Rows near named flat spaces through zero
q444_q529: [-45, -24, 7, -8, -33, 12, -29, -30, 11, -8, -26, 25, -3, 17, -13, -3, -28, -22, 18, 4, 20, -41, -1, 33, 30, 16, -39, 9, -42, -3, 24, -29]
q348_q12: [-22, 6, 1, 10, -15, 33, -22, 35, -27, 3, -34, -4, 31, -30, -18, 27, 26, 50, -45, 63, -3, 13, 35, -4, -7, -27, -14, 27, 28, -26, -4, -12]
q348_q12: [-9, -18, -6, 8, 1, 9, -28, -8, -11, -13, 8, 34, 1, 25, 27, -24, -30, -33, -7, -13, 1, -13, 11, -3, 30, 3, 12, 26, -42, -2, 8, -13]
q779_q101: [6, -15, 20, -7, -2, -45, 12, 16, 28, 33, 12, 24, -16, 12, 17, -4, 1, -44, -15, -26, 6, -20, -5, -12, 4, 8, -10, 32, -36, 15, -28, -3]
q90_q359: [-8, -22, -11, -12, -8, -12, -8, 31, 6, 5, 9, 14, 5, 0, 4, 12, -5, -13, 10, 30, -34, 12, 0, -28, -23, 0, 15, 10, -24, 19, 13, -10]
q779_q101: [-10, 21, -2, -4, -8, 20, 4, -12, -10, 10, -5, 30, -16, 8, 4, -8, 10, -16, -40, -49, 40, -58, 15, 35, 12, -11, -28, 48, -13, -18, -41, -20]
q779_q101: [19, 3, -49, -51, -25, 44, 3, -18, -26, -43, -77, 6, -9, -33, -12, 6, -13, 6, 11, 40, -12, 18, -1, -17, 39, 10, -7, -14, -3, -30, 40, -42]
q444_q529: [-35, -10, -16, -30, -29, 26, -17, -2, -4, 0, -30, 27, -3, -16, 5, -10, -12, -19, -13, 18, 5, -26, 16, 19, 28, 2, -29, 46, -32, -13, -6, -27]
q701_q374: [65, -20, -3, -13, 6, -41, 33, -3, -2, 1, -13, -1, -14, -35, -4, 5, 6, -13, 13, -15, -10, 41, 4, -17, -8, 2, 18, -11, 9, -10, 0, -4]
q444_q529: [-76, -8, 40, 32, -24, 21, -46, 15, -8, 32, -14, 25, 17, 1, -12, 5, 22, 8, -64, 10, 45, -62, 38, 54, 20, -19, -66, 82, -17, -31, -55, -25]
q779_q101: [-71, -14, 23, 17, 13, -5, -38, 25, 47, 14, 21, -25, 9, 36, 10, -20, -31, -10, 34, 41, -27, 19, -44, -26, 10, 29, 3, -45, -9, 58, 23, 38]
q348_q12: [-10, 18, -11, -32, 61, -23, 20, 46, 26, 31, 19, 14, -54, -18, 41, -67, -22, -92, -26, -81, -12, 11, -24, -20, 31, 22, -1, 16, 11, 56, -90, 43]
q779_q101: [-44, -7, 9, 8, -24, 22, -16, 6, 24, 44, 1, 34, -7, 5, 10, -24, -13, -7, -18, -15, 28, -21, 11, 29, -18, -13, 7, 33, -23, 22, -3, 6]
q444_q529: [31, 3, -19, 3, 19, -4, 15, -34, 5, -21, 48, -4, -5, 24, 19, -24, -34, -11, 51, -40, -13, 19, -14, -1, -21, 7, 56, -48, 1, 31, 42, 33]
q90_q359: [11, 0, -16, -14, -11, 18, 8, -77, -2, -53, -4, -35, 28, -16, -20, -7, -58, 35, 82, 18, -9, 37, 10, 36, 7, 14, 20, -94, 44, 18, 108, 53]
q90_q359: [-16, -56, 4, -11, -24, -9, -24, -28, 21, -11, -38, 5, -2, -17, -9, -20, -48, -22, 58, 31, -12, 40, -10, 7, 30, 28, 2, -33, -29, 10, 58, -8]
q90_q359: [-6, 54, -15, -36, -20, 22, 38, 12, 29, 25, -27, 14, -32, 25, -21, 26, 19, 3, -22, -30, 28, -57, -32, -9, -31, -3, -22, -15, 9, 30, -1, -10]
q444_q529: [-6, -7, 17, 30, 18, -18, -28, 25, -22, -38, 21, -27, 48, 28, -17, 48, 5, 29, 5, 60, -39, 12, 8, -39, -2, 0, -9, -30, 19, -1, 28, 5]
q348_q12: [12, 2, -1, 42, -20, 24, -20, -68, -18, -41, 52, -3, 33, 76, 15, 11, -11, 41, 37, 6, 14, -36, -2, 16, -12, -8, 40, -17, -41, -24, 73, -13]
q348_q12: [-3, -46, 3, -4, -25, -22, -15, -15, -2, -14, -10, 41, -7, 9, -36, 24, -24, -34, 33, -21, 3, -24, 11, 22, -18, 5, -20, -3, -33, 5, 30, -41]
q701_q374: [34, 15, -31, -31, 17, -6, 30, -1, 17, -9, 4, -14, -33, 9, 20, -17, -5, -23, 32, -15, -24, 22, -50, -42, 1, 22, 33, -37, -9, 20, 6, 1]
q90_q359: [-7, 58, 16, -10, 29, -2, 22, 0, 26, 5, -12, -17, -20, 37, 10, -9, -1, -20, -32, -41, 28, -39, -35, -18, 49, 21, -38, -29, 25, 25, -27, 32]
q779_q101: [29, 2, 5, 10, 18, -14, 9, -10, -10, -18, -4, -24, -1, -6, -11, 7, 7, 9, 12, -6, -3, 22, -8, -7, 8, 6, 0, -31, 25, -13, 0, 3]
q348_q12: [-23, 15, 13, -13, 14, -4, 11, -7, 34, 17, -19, -29, -28, -9, -1, -28, -1, -17, 10, -17, 14, 1, -41, 10, 34, 28, -30, -25, 15, 14, -30, 19]
q779_q101: [-11, 0, 17, 23, 45, -23, -15, 42, 3, -8, 4, -24, -10, 17, -21, 11, 8, -14, 4, -6, -21, 20, -36, -36, 1, 17, -16, -45, 30, 23, -29, 3]
q348_q12: [-45, 20, 6, 7, -5, 28, -28, -22, -4, -39, -22, 4, 4, 56, -40, 28, -21, 0, 10, -9, 21, -60, -19, 14, 23, 15, -54, -46, 6, 12, 34, -19]
q701_q374: [103, -46, -4, 23, 18, -57, 17, -36, -41, -51, 24, 5, 5, -6, -21, 27, -7, -7, 52, -36, -21, 45, 21, -8, -28, -4, 43, -39, 4, -29, 40, -22]
q348_q12: [12, 4, 3, -19, -4, -38, 23, 8, 24, 1, 21, 2, -5, 33, -8, 32, 1, -19, 20, -7, -15, -27, -23, -26, -23, 12, -10, -21, -16, 30, 16, 0]
q444_q529: [5, 4, -3, 15, 40, -32, 8, 5, 19, -11, 92, -25, 6, 43, 17, -7, -21, -13, 55, -22, -42, 16, -30, -22, -46, 12, 47, -54, 9, 59, 20, 54]
q779_q101: [43, 12, -15, -37, -33, 4, 44, -61, -13, -9, -29, -2, -7, -44, -11, 5, 13, 15, 6, -19, 33, -22, 25, 52, 13, -6, -23, 21, 5, -48, 4, -14]
q701_q374: [-45, 38, 29, 25, -7, 44, -21, -17, -8, -13, -44, -33, 40, -3, -38, 21, -4, 68, -27, 38, 36, -10, 22, 31, 28, -10, -46, -43, 72, -5, 33, 37]
q701_q374: [3, -33, 3, 35, 12, 9, -35, 17, -14, -1, -5, -6, 9, -8, 20, -23, -1, 12, 1, 37, -19, 60, -1, -27, 12, -3, 42, 4, -12, -18, 3, -10]
q701_q374: [29, -18, -17, 15, -30, 29, -7, -9, -43, -9, -24, 42, 14, -28, -32, 25, 3, 34, -14, -6, 18, 8, 57, 30, -49, -42, 25, 18, 13, -28, 34, -33]
q701_q374: [-33, 38, 16, -13, -17, 17, 19, 3, 27, 29, -31, -22, 0, -14, -26, 14, 18, 33, -21, 11, 29, -24, -7, 23, -5, -3, -42, -14, 41, 13, -7, 24]
q701_q374: [7, -75, 13, 24, 26, -69, -31, 10, -12, -21, 75, -14, 17, 5, 25, -7, -3, -41, 54, 27, -63, 35, -3, -18, 2, 21, 17, 26, -56, -16, -22, -16]
q779_q101: [-8, 5, 12, 0, 21, -35, 7, 40, 2, 3, 22, -13, -1, 6, -26, 37, 26, -10, -4, -3, -21, -16, -11, -16, -27, 3, -34, -5, 19, 15, -38, -3]
q701_q374: [53, -57, 23, 74, 22, -34, -33, -20, -39, -29, 38, 12, 18, 25, 1, 3, -5, 3, 23, -22, -5, 40, 20, -4, -15, -11, 52, -10, -20, -34, 20, -25]
q701_q374: [67, -7, -12, -19, -14, -17, 38, -4, -9, 25, -19, 56, -19, -35, 11, -6, -4, -24, -35, -58, 25, 5, 46, 7, -19, -26, 29, 41, -6, -7, -5, -7]
q444_q529: [13, -29, 13, 12, 15, -21, -23, 50, -11, -5, -46, -13, 6, -19, -4, 16, 17, 1, -20, 61, -31, 57, -9, -64, 33, 10, -5, -3, 2, -21, -13, -28]
q779_q101: [-14, 7, -34, -13, 18, 28, -7, 34, -26, -3, 13, 13, -11, -27, 7, -16, 6, -14, -17, -12, -22, 8, 13, 2, -18, -14, 12, 32, 10, 3, -42, -7]
q348_q12: [19, 11, -9, 9, 11, 18, 1, -18, -19, -23, -6, -15, 7, -8, -6, -4, -5, 23, 8, -3, 2, 22, 5, 5, 4, -4, 16, -28, 30, -11, 18, 11]
q444_q529: [39, -42, 24, 39, 20, -33, -24, 8, -23, -21, -17, -18, 26, -14, 4, 6, -1, 13, 2, 43, -22, 70, 14, -39, 32, 3, 21, -17, 6, -32, 17, -5]
q90_q359: [-8, -64, 11, 30, -16, -11, -35, -4, 4, 11, 9, 13, 5, -7, 5, -17, -13, -3, 35, 23, -12, 41, 3, 7, -17, 0, 36, 9, -41, -8, 22, -21]
q779_q101: [85, -14, -14, 25, 62, -34, 25, 39, -48, -11, 21, -17, -14, -60, -14, 1, 34, 3, -3, -42, -33, 88, 17, -23, -48, -22, 52, -16, 65, -18, -54, 4]
q348_q12: [-15, 2, -10, 9, 47, -7, -4, 34, 3, 10, 53, -10, -11, -9, 18, -35, -10, -25, 10, -31, -30, 32, -9, -6, -25, 1, 31, -8, 24, 41, -39, 41]
q701_q374: [-55, 13, 46, 19, -11, 10, -27, -2, -9, -15, -57, -38, 36, -14, -65, 48, 18, 50, -23, 51, 28, -25, 17, 34, 38, 3, -98, -25, 60, -26, 0, 1]
q701_q374: [-27, 11, 10, 2, 10, -7, -5, 3, 21, 11, 28, -1, -10, 37, 19, -13, -1, -25, -2, -17, 4, -34, -26, -3, 13, 14, -13, 10, -25, 16, -24, 6]
q90_q359: [15, -38, 5, 36, -1, -9, -17, 18, -21, 14, 21, 32, 2, -11, -12, 5, 8, 2, -5, -21, 0, 20, 31, 14, -54, -28, 35, 25, -7, -8, -8, -21]
q90_q359: [34, 26, -27, -39, -8, -15, 54, -4, 24, 13, 31, 13, -21, 13, 2, 13, -1, -14, 21, -43, -6, -23, -15, -7, -58, -4, 26, -17, -2, 41, 18, 16]
q90_q359: [20, -40, 20, 52, 16, -4, -26, -38, -26, -13, 10, -5, 14, -25, 4, -35, -21, 11, 19, -19, 14, 53, 32, 39, 13, -8, 33, -9, 15, -28, 11, 15]
q444_q529: [25, 2, -11, 4, 0, 8, 13, 21, -18, 24, 5, 25, -7, -28, 8, -5, 21, 6, -37, -23, 8, 10, 31, 6, -34, -31, 28, 44, 7, -12, -31, -6]
q444_q529: [44, 16, -8, 31, 39, -4, 10, 40, -27, 0, 37, -9, 11, 0, 11, 8, 23, 25, -24, -9, -23, 42, 12, -40, -45, -27, 57, -9, 39, 6, -15, 21]
q348_q12: [18, -16, 0, -10, -19, -3, 20, -4, -9, 32, -29, 25, -25, -61, -21, -7, 22, -6, -22, -40, 33, 1, 31, 50, -22, -20, -13, 46, 9, -29, -45, -24]
q90_q359: [8, -8, 1, -8, 26, -16, -5, 4, 2, -15, -10, -3, 4, -11, 17, -23, -37, -28, 4, 1, -18, 37, 6, -23, 43, 17, 6, -24, 14, 21, 13, 34]
q90_q359: [-2, 13, 17, 21, 13, -10, 4, 21, 24, 33, 22, 9, -20, 38, 16, -10, 13, -13, -21, -35, 16, -16, -28, -18, -16, -1, 15, 4, -14, 21, -27, 3]
q779_q101: [-21, 12, 26, 45, 12, -9, -21, 11, -3, -12, 57, -25, 45, 56, -4, 36, 10, 39, 3, 32, -15, -19, 1, -15, -29, -9, 4, -22, 11, 14, 24, 24]
q90_q359: [18, -48, 7, -9, -9, -33, 0, -2, 2, 13, -27, 40, -29, -29, -12, -11, -12, -52, 5, -40, 11, 7, 12, 17, 7, 6, -12, 25, -28, -9, -21, -34]
q348_q12: [-72, -5, 5, 5, 10, 29, -60, 34, -4, -24, -33, 4, 18, 24, -4, -2, -32, -15, -16, 51, -19, -4, -6, -28, 56, 18, -37, -11, -4, 19, 11, -4]
q444_q529: [-15, -27, -1, 17, 25, -15, -30, -15, 8, -32, 50, -8, 11, 42, 23, -25, -50, -29, 59, 2, -36, 22, -22, -18, 13, 26, 33, -44, -25, 36, 43, 26]
q444_q529: [-29, 25, 32, 26, 13, 12, -9, -10, 7, 15, -5, -28, 5, 4, 7, -19, 16, 19, -31, -4, 34, -16, -5, 24, 40, 3, -32, 8, 22, -17, -39, 22]
[27, -31, -7, 3, -20, -1, -17, -37, -14, -22, -7, 40, 5, 24, 31, -15, -32, -26, 4, -5, 9, -9, 19, -5, 39, 3, 22, 27, -63, -25, 38, -30]	q348_q12
[8, -56, -4, 16, -51, 22, -45, -7, -43, -7, -37, 60, 33, -19, 18, 4, -8, 10, -37, 52, 9, 6, 71, 7, 23, -29, 17, 87, -64, -63, 30, -61]	q348_q12
[-49, 16, 4, -19, -17, 10, 12, 25, 43, 64, 27, 3, -4, -14, 34, -31, 7, -1, -22, 10, 5, -16, 1, 17, -22, -9, 6, 51, -14, 33, -33, 38]	q701_q374
[38, -5, -9, -3, -16, -22, 35, 18, -16, 27, 30, 29, -4, -29, -25, 36, 38, 10, -14, -37, 4, -15, 39, 26, -92, -40, 15, 41, 11, -6, -25, -17]	q348_q12
[-15, -3, 27, 53, 21, 12, -34, -8, -6, -21, -4, -46, 24, 19, -10, -1, 1, 45, 16, 39, -2, 39, -19, -11, 20, 8, 9, -55, 30, -11, 25, 15]	q701_q374
[15, -32, -25, -26, -38, 0, 8, -19, -20, -8, -3, 9, 5, -44, -13, 16, 15, 10, 27, 27, -14, 3, 25, 30, -28, -11, 1, 40, -27, -39, 6, -41]	q90_q359
[-5, 38, 19, 8, 0, -4, 26, -20, 30, 26, 29, -3, -10, 37, 0, -1, 4, 5, -6, -52, 38, -47, -15, 24, -22, -3, -6, -16, 12, 28, -2, 32]	q701_q374
[-21, 13, 24, 32, 15, -1, -12, 11, 1, 4, 15, -10, 5, 26, -20, 15, 13, 13, -11, -15, 14, -20, -7, 8, -15, -5, -18, -16, 22, 8, -15, 6]	q779_q101
[-40, 2, -43, -47, -37, 58, -11, 5, -5, -7, -50, 15, -5, -37, -17, -1, -13, 10, 8, 43, -11, 1, 6, 13, -3, -2, -11, 8, -2, 3, 26, -23]	q779_q101
[46, -34, -20, -45, -35, -26, 38, 34, 1, 59, -27, 69, -30, -75, 14, -8, 18, -40, -43, -28, 6, 13, 50, 7, -39, -30, 20, 98, -34, -13, -45, -33]	q701_q374
[-24, 41, -35, -44, -28, 41, 26, -9, 10, 11, 12, 17, 0, -4, -1, 2, -10, 12, -2, -11, 8, -44, 14, 31, -39, -16, 1, 11, 10, 32, 21, 23]	q701_q374
[28, 4, -1, -10, -11, -17, 26, -11, -11, -3, 7, -8, 8, -21, -17, 28, 22, 18, 3, -1, 2, -8, 19, 17, -24, -11, -10, 8, 15, -19, -2, -3]	q779_q101
[0, -2, 1, 10, -9, 2, -16, 16, -5, -7, 4, 18, 18, 36, 9, 22, -3, 5, -16, 26, -9, -14, 6, -34, -2, -6, 11, 8, -25, 3, 27, -14]	q779_q101
[-73, 9, 14, 45, -7, 57, -52, -23, -10, -11, 12, -16, 18, 33, -15, -9, 1, 40, 6, 15, 26, -32, -7, 48, 4, -4, -19, -6, 2, -14, 5, -6]	q348_q12
[21, -15, -7, 23, -3, -14, 9, 23, 9, 26, 58, 30, -4, 24, -2, 13, 3, 3, 18, -31, -13, 8, 2, -10, -101, -27, 67, -6, -12, 40, 22, 3]	q90_q359
[-23, 13, 28, 24, -19, 6, -6, -27, 13, 10, 15, -3, 18, 35, -6, 11, 2, 25, -6, -4, 34, -44, 5, 31, -4, -7, -17, 0, -4, -1, 18, 12]	q779_q101
[-21, 17, -8, -28, 31, -9, 3, -4, 20, -22, 27, -54, 20, -3, 42, -33, -33, -10, 32, 47, -47, 34, -22, -30, 56, 35, 2, -35, 15, 31, 14, 69]	q701_q374
[-4, 6, -14, -25, -7, 8, 17, -10, -2, 14, 0, 11, -18, -31, 4, -19, 5, -16, -7, -30, 13, -17, 12, 36, -1, -4, -13, 36, -2, -9, -35, -2]	q779_q101
[-5, -1, -2, -8, 3, 10, -7, 7, 0, 3, -27, -6, -1, -18, 19, -20, -2, -3, -17, 24, -3, 21, -1, -14, 40, 7, -2, 14, -4, -13, -12, 0]	q90_q359
[58, -30, 35, 63, 58, -60, 2, 34, 1, 28, 40, 1, -15, 2, 20, -26, 7, -23, -11, -56, -6, 70, -3, -35, -24, -8, 63, -15, 17, 14, -39, 26]	q779_q101
[-4, 20, -17, -17, -9, 9, 11, 35, -4, 13, 10, 5, 1, 4, 5, 24, 32, 10, -27, 20, -14, -23, -1, -21, -29, -14, -2, 35, -9, -2, -24, -17]	q90_q359
[-66, -39, 3, 1, -14, 10, -39, -23, 29, 21, 24, 45, -25, 24, 26, -60, -50, -66, 27, -43, 16, -34, -9, 47, 18, 18, -2, 35, -71, 28, -8, -7]	q444_q529
[12, -38, 19, 21, 12, -40, -12, -4, -12, -16, 26, -19, 21, -11, -6, 10, 1, 0, 28, 21, -25, 28, 11, 1, 1, 6, -1, -4, -1, -16, 1, 2]	q701_q374
[46, 9, -18, -5, 11, 14, 13, -6, -33, -27, -36, -7, 7, -39, -13, 6, -3, 24, -8, 4, -3, 44, 25, -9, 9, -11, 16, -26, 48, -19, 20, 6]	q348_q12
[27, 5, -6, -10, 10, -8, 18, -4, 7, 9, 8, 5, -2, -11, 33, -28, -18, -13, -7, -14, -3, 24, 11, -12, 13, -1, 32, 4, 2, 13, 6, 33]	q701_q374
